Below is a small trained network, with its code and all its weights. Each question gives an input and a class and asks what happens when units are switched off, that is, made to give their printed mean instead of their output.

import numpy as np


def w(rows, s, z=0):
    codes = np.array(rows[::2]) - 128.0
    scale = np.full(codes.shape[1], s)
    scale[-1] = z or s
    return codes * scale


def f(y):
    return np.maximum(y, 0)


def log_softmax(a):
    a = a - a.max(-1, keepdims=True)
    return a - np.log(np.exp(a).sum(-1, keepdims=True))


def net(x, mask):
    res = np.array(x, float).reshape(1, 6) / 4 @ E
    y = f(res @ A[0][:, :-1].T + A[0][:, -1])
    res = res + np.where(mask, y, B[0][:, -1]) @ B[0][:, :-1]
    return log_softmax(res[-1] @ U[:, :-1].T + U[:, -1])


A, B = {}, {}
E = w([
[119,136,152,76,147,96,63,14,108,254,165,64],'x0',
[198,61,49,59,124,69,47,156,112,86,178,138],'x1',
[194,211,187,84,118,227,109,180,172,106,188,110],'x2',
[222,114,140,122,145,53,153,122,206,211,114,222],'x3',
[104,80,91,176,117,208,101,83,205,119,144,146],'x4',
[113,122,161,137,39,181,108,153,58,193,168,221],'x5',
],0.0088)
A[0] = w([
[79,89,93,148,109,185,111,128,80,79,161,101,113],'n1',
[168,163,148,101,160,195,106,131,220,122,167,110,73],'n2',
[109,142,121,168,66,170,171,199,81,203,157,183,164],'n3',
[109,102,99,143,112,183,173,188,162,71,94,202,93],'n4',
[143,190,177,129,158,102,208,151,64,158,106,116,221],'n5',
[169,103,103,150,239,113,146,118,197,9,75,79,140],'n6',
[190,105,109,39,125,111,88,154,58,117,175,105,114],'n7',
[204,143,134,183,156,80,143,149,154,137,94,193,90],'n8',
[191,158,139,143,186,66,123,128,176,124,90,88,154],'n9',
[111,119,90,139,69,158,97,113,76,164,151,188,105],'n10',
[172,174,196,49,147,144,151,197,131,138,160,59,80],'n11',
[99,136,112,140,97,161,131,177,85,96,138,76,85],'n12',
[163,103,180,80,1,132,90,195,90,177,121,155,120],'n13',
[119,102,137,112,133,139,91,75,109,194,159,77,89],'n14',
[133,70,41,196,107,199,90,89,235,162,151,151,131],'n15',
[140,89,106,148,7,127,148,161,85,153,153,182,114],'n16',
[171,147,39,60,89,98,27,90,109,63,183,121,72],'n17',
[87,115,129,225,113,198,154,21,196,123,140,161,128],'n18',
[186,79,96,100,156,133,78,196,72,74,108,165,125],'n19',
[84,135,96,71,150,135,79,156,65,85,127,126,120],'n20',
[131,227,197,168,129,134,155,157,141,156,128,102,138],'n21',
[119,138,185,78,154,123,86,48,109,177,117,113,92],'n22',
[197,181,124,88,49,209,126,140,173,123,172,102,121],'n23',
[240,96,73,105,177,116,102,135,154,157,131,189,145],'n24',
[148,80,154,87,143,139,154,115,165,154,115,175,65],'n25',
[91,135,119,109,112,138,139,145,87,122,149,33,79],'n26',
[182,168,200,105,131,124,93,214,162,170,171,98,171],'n27',
[103,115,112,163,141,117,156,155,122,81,104,179,57],'n28',
[139,156,128,153,76,87,201,203,139,86,77,167,205],'n29',
[94,84,55,152,146,67,170,139,118,173,53,92,97],'n30',
[138,124,101,147,136,50,160,130,12,166,73,106,142],'n31',
[189,112,155,117,139,94,162,135,192,161,136,182,66],'n32',
[122,169,143,111,120,133,114,25,108,142,102,141,79],'n33',
[117,134,131,120,131,138,111,138,70,97,138,91,88],'n34',
[116,143,116,171,122,190,95,132,52,108,106,69,34],'n35',
[182,67,64,83,88,129,101,99,147,113,153,154,86],'n36',
[90,142,99,153,128,134,82,114,135,84,124,92,131],'n37',
[94,143,135,117,138,156,64,96,96,48,150,83,146],'n38',
[213,154,153,126,136,148,159,105,163,164,117,184,77],'n39',
[139,197,135,102,144,115,130,46,123,162,153,104,159],'n40',
[43,9,97,191,143,66,165,66,102,156,107,186,77],'n41',
[127,80,148,157,52,153,101,184,105,156,154,163,77],'n42',
[125,97,107,111,132,112,54,80,135,237,172,94,151],'n43',
[99,82,137,111,85,50,108,150,128,123,158,134,253],'n44',
[158,74,28,70,112,130,93,159,116,137,185,122,78],'n45',
[78,186,235,155,135,160,184,116,146,175,58,83,73],'n46',
[172,103,152,155,164,59,148,128,121,173,124,173,196],'n47',
[180,71,90,127,125,173,39,146,168,118,171,120,186],'n48',
],0.0081,0.0065)
B[0] = w([
[182,82,178,82,89,164,164,143,60,213,92,133,194],'n1',
[70,81,25,62,100,133,43,130,87,28,56,231,195],'n2',
[98,169,44,123,177,91,136,189,180,163,115,113,236],'n3',
[209,121,164,141,216,222,110,172,112,78,229,137,213],'n4',
[112,197,137,246,48,149,119,65,140,126,159,49,230],'n5',
[61,163,60,79,224,38,129,204,183,195,123,82,237],'n6',
[98,224,144,232,133,165,175,67,149,113,127,119,198],'n7',
[143,114,200,90,110,189,176,165,51,162,102,151,196],'n8',
[65,142,57,98,136,107,156,224,173,203,79,51,208],'n9',
[33,120,53,65,180,46,138,179,193,130,103,104,192],'n10',
[89,86,52,90,72,114,37,146,147,55,92,162,191],'n11',
[172,59,179,110,146,180,146,162,81,181,84,153,174],'n12',
[80,108,47,141,155,68,153,176,190,160,109,78,210],'n13',
[159,79,150,114,227,135,92,180,117,96,157,136,193],'n14',
[64,89,220,177,19,111,119,177,101,162,171,24,226],'n15',
[61,145,58,83,186,111,151,204,215,141,111,91,208],'n16',
[127,235,96,223,170,156,187,45,108,143,73,217,202],'n17',
[36,214,143,228,82,140,125,22,131,90,151,55,231],'n18',
[143,201,179,221,152,163,114,53,100,121,160,117,197],'n19',
[126,134,169,138,53,166,164,121,78,189,61,89,175],'n20',
[93,197,94,182,92,164,109,55,87,111,127,124,207],'n21',
[191,93,158,144,234,149,111,176,125,123,212,132,203],'n22',
[93,44,64,113,125,154,16,134,91,85,83,203,209],'n23',
[100,107,163,157,83,178,175,118,85,181,91,122,228],'n24',
[142,103,161,109,104,156,176,164,73,174,25,154,161],'n25',
[137,86,136,91,108,187,198,178,112,192,71,137,169],'n26',
[113,87,88,75,13,131,40,133,92,48,126,177,216],'n27',
[191,107,158,153,228,170,39,140,99,80,175,180,168],'n28',
[204,122,207,206,194,178,83,191,98,98,230,56,239],'n29',
[99,114,59,112,79,141,59,127,133,54,59,215,206],'n30',
[90,120,109,127,59,168,33,149,69,48,127,102,219],'n31',
[157,40,146,91,145,150,188,159,62,211,85,184,196],'n32',
[176,114,147,144,226,194,130,133,150,66,165,168,173],'n33',
[106,85,157,134,116,175,145,177,67,170,108,137,157],'n34',
[119,53,144,110,155,171,216,144,98,162,50,211,169],'n35',
[116,203,136,186,141,210,110,89,107,130,129,158,185],'n36',
[121,91,127,101,115,114,176,152,81,176,104,90,172],'n37',
[153,56,136,102,86,130,160,158,91,199,107,127,193],'n38',
[141,100,155,111,103,206,188,139,49,183,52,163,193],'n39',
[168,93,185,159,205,134,121,193,140,133,192,88,208],'n40',
[98,100,55,63,89,162,65,96,49,24,74,254,250],'n41',
[92,156,58,111,186,34,144,188,166,180,114,114,182],'n42',
[196,105,153,141,198,197,112,198,120,107,209,99,242],'n43',
[97,141,113,180,40,114,81,151,138,115,140,77,220],'n44',
[184,199,165,188,214,195,143,56,107,138,106,172,189],'n45',
[87,226,109,189,191,194,147,54,126,163,70,171,226],'n46',
[104,130,159,141,47,167,152,157,83,159,106,101,230],'n47',
[71,202,133,230,53,120,132,95,159,109,145,79,212],'n48',
],0.0058,0.011)
U = w([
[102,94,88,90,130,132,77,117,105,57,96,193,46],'0',
[110,199,141,164,176,142,167,73,119,137,115,156,69],'1',
[135,71,178,87,133,141,200,147,91,196,89,148,77],'2',
[171,100,162,123,233,140,115,168,123,94,198,132,66],'3',
[78,139,62,87,207,87,146,167,175,176,110,104,80],'4',
[92,134,158,140,87,123,118,126,117,121,153,70,229],'5',
[116,138,146,117,84,110,141,112,138,118,172,81,213],'6',
[204,31,232,4,139,9,254,34,238,89,181,200,6],'7',
],0.013,0.011)

Each question gives the input, the list of numbers given to net, and the class t.
The units are the neurons (one row each of A and B). Each row of codes is followed by its name. A weight is (code - 128) times the scale printed after its matrix; where a second scale follows, it is the last column's (A, B and U).
mask holds one flag per neuron, in row order. A switched-off neuron (its flag False) gives its mean, the last column of its row in B, instead of its output. The means were averaged over made-up inputs and are rounded, as every weight is.
A unit's drop is (log p(t) with every unit on - log p(t) with that unit switched off) / (log p(t) with every unit on - log p(t) with every unit switched off).
The circuit of an input: a set's keep is (log p(t) with only the set's units on - log p(t) with every unit switched off) / (log p(t) with every unit on - log p(t) with every unit switched off). Starting from the 12 units with the biggest drops (on a tie, the unit counted first), units are removed one at a time, each time the one whose removal leaves the highest keep (on an exact tie, the one counted first), for as long as the keep stays at least 0.8.
circuit, biggest first: the units of the circuit, biggest drop first
unit that matters most: the unit with the biggest drop
k most important neurons: the k neurons with the biggest drops, biggest first
drop of u: that unit's drop, to one decimal
input [3,2,7,-7,2,7], class 0: unit that matters most -> n23
input [7,6,5,-6,-4,0], class 3: 3 most important neurons -> [n43 n14 n22]
input [-4,-4,-5,-2,-1,6], class 4: circuit, biggest first -> [n3 n16]
input [-2,6,-5,3,4,-8], class 4: 2 most important neurons -> [n6 n9]
input [6,-1,6,7,4,3], class 2: 3 most important neurons -> [n39 n41 n32]
input [-6,-3,-2,7,-4,8], class 4: 2 most important neurons -> [n3 n16]
input [7,7,-8,-6,-8,-6], class 0: 4 most important neurons -> [n31 n30 n41 n15]
input [4,3,-3,6,-8,3], class 5: 2 most important neurons -> [n31 n44]
input [-8,3,7,-4,5,-4], class 3: 3 most important neurons -> [n4 n41 n29]
input [7,7,2,-3,-5,6], class 1: 4 most important neurons -> [n17 n7 n45 n29]
input [8,3,-5,7,-8,-3], class 3: 4 most important neurons -> [n43 n22 n40 n14]
input [-5,7,6,-2,2,-1], class 1: circuit, biggest first -> [n17 n19]
input [1,-4,0,5,-1,-6], class 4: 2 most important neurons -> [n9 n6]
input [-7,-2,4,-5,-2,-7], class 3: 2 most important neurons -> [n29 n4]
input [2,3,7,-7,8,-8], class 4: 3 most important neurons -> [n6 n41 n31]
input [6,-2,-7,-1,3,8], class 4: unit that matters most -> n10
input [-7,2,-5,5,-2,0], class 3: 2 most important neurons -> [n29 n4]
input [1,-7,2,-7,-3,2], class 1: 2 most important neurons -> [n46 n21]
input [-8,-5,0,8,6,-8], class 2: drop of n39 -> 0.6
input [-8,1,1,3,5,8], class 3: unit that matters most -> n4
input [8,-4,-7,1,-5,-3], class 3: drop of n43 -> 0.4
input [2,-2,-3,-4,4,0], class 2: drop of n29 -> 0.2
input [-8,-5,8,6,-6,1], class 0: drop of n27 -> 0.6
